Here is a tiny trained network, its code and every weight. The questions are about switching its units off for an input and a class, where a switched-off unit gives its printed mean instead of its output.

import numpy as np


def w(rows, s, z=0):
    codes = np.array(rows[::2]) - 128.0
    scale = np.full(codes.shape[1], s)
    scale[-1] = z or s
    return codes * scale


def f(y):
    return np.maximum(y, 0)


def log_softmax(a):
    a = a - a.max(-1, keepdims=True)
    return a - np.log(np.exp(a).sum(-1, keepdims=True))


def net(x, mask):
    res = np.array(x, float).reshape(1, 6) / 4 @ E
    y = f(res @ A[0][:, :-1].T + A[0][:, -1])
    res = res + np.where(mask, y, B[0][:, -1]) @ B[0][:, :-1]
    return log_softmax(res[-1] @ U[:, :-1].T + U[:, -1])


A, B = {}, {}
E = w([
[59,172,95,91,66,141,128,238,142],'x0',
[58,205,101,64,63,243,139,39,87],'x1',
[187,175,85,211,140,134,212,105,113],'x2',
[145,253,179,88,48,171,36,57,112],'x3',
[41,137,122,199,178,3,143,151,134],'x4',
[34,162,138,158,152,146,178,142,171],'x5',
],0.0075)
A[0] = w([
[94,211,112,154,103,125,156,99,113,99],'n0',
[177,78,118,106,131,191,156,152,128,30],'n1',
[48,129,122,106,124,99,107,185,118,80],'n2',
[135,91,83,116,110,86,159,165,99,67],'n3',
[185,83,110,119,113,150,159,150,116,58],'n4',
[243,129,124,71,79,123,68,131,107,79],'n5',
[111,117,137,173,160,4,113,98,129,181],'n6',
[147,58,131,110,140,93,119,184,136,92],'n7',
[49,53,140,80,164,105,88,33,122,5],'n8',
],0.019,0.0027)
B[0] = w([
[132,124,123,81,86,217,98,134,129,220],'n0',
[123,144,158,162,152,63,104,102,127,184],'n1',
[110,76,122,125,109,105,166,208,148,210],'n2',
[144,124,187,128,139,77,85,113,130,182],'n3',
[154,144,140,114,155,90,69,90,129,177],'n4',
[80,121,97,120,114,250,190,114,132,252],'n5',
[156,116,148,143,181,40,97,105,124,243],'n6',
[145,180,97,131,125,155,128,65,100,209],'n7',
[149,180,113,130,85,227,154,126,137,191],'n8',
],0.011,0.016)
U = w([
[81,114,143,132,117,127,158,225,142,17],'0',
[145,184,121,138,117,254,142,80,83,253],'1',
[167,141,169,198,191,60,106,123,107,33],'2',
],0.0083,0.003)

Each question gives the input, the list of numbers given to net, and the class t.
The units are the neurons (one row each of A and B). Each row of codes is followed by its name. A weight is (code - 128) times the scale printed after its matrix; where a second scale follows, it is the last column's (A, B and U).
mask holds one flag per neuron, in row order. A switched-off neuron (its flag False) gives its mean, the last column of its row in B, instead of its output. The means were averaged over made-up inputs and are rounded, as every weight is.
A unit's drop is (log p(t) with every unit on - log p(t) with that unit switched off) / (log p(t) with every unit on - log p(t) with every unit switched off).
The circuit of an input: a set's keep is (log p(t) with only the set's units on - log p(t) with every unit switched off) / (log p(t) with every unit on - log p(t) with every unit switched off). Starting from all 9 units, units are removed one at a time, each time the one whose removal leaves the highest keep (on an exact tie, the one counted first), for as long as the keep stays at least 0.8.
circuit, biggest first: the units of the circuit, biggest drop first
k most important neurons: the k neurons with the biggest drops, biggest first
drop when u is switched off: that unit's drop, to one decimal
input [1,0,0,4,8,5], class 0: circuit, biggest first -> n2
input [6,-8,-7,-2,-8,5], class 2: circuit, biggest first -> n1, n0
input [5,2,6,-4,-8,3], class 2: circuit, biggest first -> n5, n1
input [4,-3,1,2,4,4], class 0: 4 most important neurons -> n2, n1, n4, n7
input [0,0,6,-1,5,5], class 2: 2 most important neurons -> n6, n5
input [-6,4,0,-8,3,3], class 2: 3 most important neurons -> n5, n6, n0
input [7,-7,-3,8,8,-2], class 2: 2 most important neurons -> n6, n5
input [2,6,7,-5,6,-4], class 2: 3 most important neurons -> n5, n8, n3
input [8,-1,-7,5,3,-8], class 0: 4 most important neurons -> n2, n0, n8, n4
input [8,-6,3,5,5,1], class 2: 4 most important neurons -> n6, n5, n8, n3
input [6,6,-5,0,1,-4], class 0: 2 most important neurons -> n2, n7
input [3,0,-8,1,3,-1], class 0: 2 most important neurons -> n2, n5
input [4,-6,-2,0,-4,3], class 2: drop when n7 is switched off -> 0.1
input [7,7,-8,-4,6,-3], class 0: drop when n2 is switched off -> 1.7
input [8,7,-2,2,6,2], class 0: circuit, biggest first -> n2
input [6,-5,4,5,0,8], class 0: drop when n7 is switched off -> 0.2
